Here is a tiny trained network, its code and every weight. The questions are about switching its units off for an input and a class, where a switched-off unit gives its printed mean instead of its output.

import numpy as np


def w(rows, s, z=0):
    codes = np.array(rows[::2]) - 128.0
    scale = np.full(codes.shape[1], s)
    scale[-1] = z or s
    return codes * scale


def f(y):
    return np.maximum(y, 0)


def log_softmax(a):
    a = a - a.max(-1, keepdims=True)
    return a - np.log(np.exp(a).sum(-1, keepdims=True))


def net(x, mask):
    res = np.array(x, float).reshape(1, 4) / 4 @ E
    y = f(res @ A[0][:, :-1].T + A[0][:, -1])
    res = res + np.where(mask, y, B[0][:, -1]) @ B[0][:, :-1]
    return log_softmax(res[-1] @ U[:, :-1].T + U[:, -1])


A, B = {}, {}
E = w([
[142,165,183,73,190,43,79,158,150,160,52],'x0',
[193,221,91,158,105,143,114,182,100,84,90],'x1',
[134,52,180,154,149,112,63,254,88,85,180],'x2',
[87,126,138,214,167,76,109,48,112,56,94],'x3',
],0.0085)
A[0] = w([
[115,91,107,147,123,191,143,120,122,109,161,129],'N1',
[135,134,156,90,177,74,114,143,144,148,98,24],'N2',
[140,93,141,82,114,167,111,242,133,167,170,103],'N3',
[97,117,144,175,151,108,125,144,126,90,118,66],'N4',
[124,115,128,191,146,96,101,92,137,98,122,2],'N5',
[186,172,129,182,112,123,101,225,106,51,138,142],'N6',
[105,93,155,212,155,71,108,141,120,62,125,133],'N7',
[134,108,118,136,120,142,140,121,128,124,156,44],'N8',
[142,69,114,187,113,173,125,157,120,84,197,111],'N9',
[98,2,176,108,149,84,108,127,130,145,188,96],'N10',
[132,100,162,106,188,56,106,201,124,123,93,98],'N11',
],0.013,0.0036)
B[0] = w([
[129,182,195,155,112,83,81,199,118,71,124,184],'N1',
[107,165,152,195,32,152,140,202,90,31,175,185],'N2',
[238,98,72,27,138,129,166,15,103,74,185,233],'N3',
[202,143,81,80,106,119,164,98,137,84,159,167],'N4',
[190,169,68,47,73,181,192,179,117,67,147,167],'N5',
[16,115,62,160,199,182,157,135,164,186,28,248],'N6',
[225,57,84,20,149,143,130,61,107,150,200,215],'N7',
[112,149,110,167,81,157,153,124,103,70,117,146],'N8',
[110,178,199,211,44,23,92,124,153,98,151,215],'N9',
[47,167,41,164,193,200,155,156,155,193,2,214],'N10',
[104,162,200,235,51,50,86,110,147,105,165,221],'N11',
],0.0089,0.014)
U = w([
[135,173,188,186,4,68,63,196,99,87,166,60],'0',
[254,98,94,12,131,147,173,95,78,104,187,61],'1',
[145,143,120,135,128,98,129,76,157,148,108,255],'2',
[51,143,83,151,215,219,170,186,148,147,32,57],'3',
[151,93,173,113,181,104,74,129,99,165,134,195],'4',
],0.0085,0.0065)

Each question gives the input, the list of numbers given to net, and the class t.
The units are the neurons (one row each of A and B). Each row of codes is followed by its name. A weight is (code - 128) times the scale printed after its matrix; where a second scale follows, it is the last column's (A, B and U).
mask holds one flag per neuron, in row order. A switched-off neuron (its flag False) gives its mean, the last column of its row in B, instead of its output. The means were averaged over made-up inputs and are rounded, as every weight is.
A unit's drop is (log p(t) with every unit on - log p(t) with that unit switched off) / (log p(t) with every unit on - log p(t) with every unit switched off).
The circuit of an input: a set's keep is (log p(t) with only the set's units on - log p(t) with every unit switched off) / (log p(t) with every unit on - log p(t) with every unit switched off). Starting from all 11 units, units are removed one at a time, each time the one whose removal leaves the highest keep (on an exact tie, the one counted first), for as long as the keep stays at least 0.8.
circuit, biggest first: the units of the circuit, biggest drop first
k most important neurons: the k neurons with the biggest drops, biggest first
drop when u is switched off: that unit's drop, to one decimal
input [-5,-1,1,6], class 1: most important neuron	(N7)
input [2,-2,5,-3], class 2: circuit, biggest first	(N3; N10; N11; N7)
input [-5,8,4,0], class 3: 2 most important neurons	(N6; N11)
input [-1,2,8,6], class 2: circuit, biggest first	(N6; N7; N9)
input [4,7,6,-8], class 1: 3 most important neurons	(N3; N10; N9)
input [-8,-8,-4,-6], class 0: 4 most important neurons	(N6; N1; N9; N7)
input [-3,4,7,0], class 2: circuit, biggest first	(N6; N9; N3; N7)
input [-6,-7,8,-3], class 2: circuit, biggest first	(N10; N9; N3; N6)
input [-5,6,0,5], class 3: 4 most important neurons	(N6; N3; N11; N2)
input [-4,7,5,0], class 3: 2 most important neurons	(N6; N11)
input [-6,7,-4,8], class 1: 4 most important neurons	(N10; N5; N11; N7)
input [0,5,-4,-1], class 3: 2 most important neurons	(N3; N7)
input [7,-3,-6,-6], class 0: 2 most important neurons	(N2; N6)
input [8,0,-7,0], class 0: circuit, biggest first	(N2)
input [4,3,5,-1], class 2: 2 most important neurons	(N6; N11)
input [1,8,3,8], class 1: 3 most important neurons	(N7; N10; N4)
input [-2,8,2,8], class 1: 2 most important neurons	(N7; N10)
input [-7,6,-1,-7], class 0: 3 most important neurons	(N9; N7; N1)
input [8,-7,-8,-2], class 0: 2 most important neurons	(N2; N6)
input [1,-7,3,-5], class 3: circuit, biggest first	(N10)
input [5,7,7,-6], class 2: circuit, biggest first	(N3; N6; N11)
input [-1,4,-1,5], class 1: circuit, biggest first	(N10; N11)
input [-2,6,0,-2], class 3: drop when N6 is switched off	0.2
input [4,2,6,-6], class 1: drop when N5 is switched off	-0.2
input [8,-8,7,5], class 0: drop when N4 is switched off	0.1
input [1,6,6,-4], class 2: drop when N10 is switched off	0.9
input [3,-2,5,-6], class 1: circuit, biggest first	(N3)
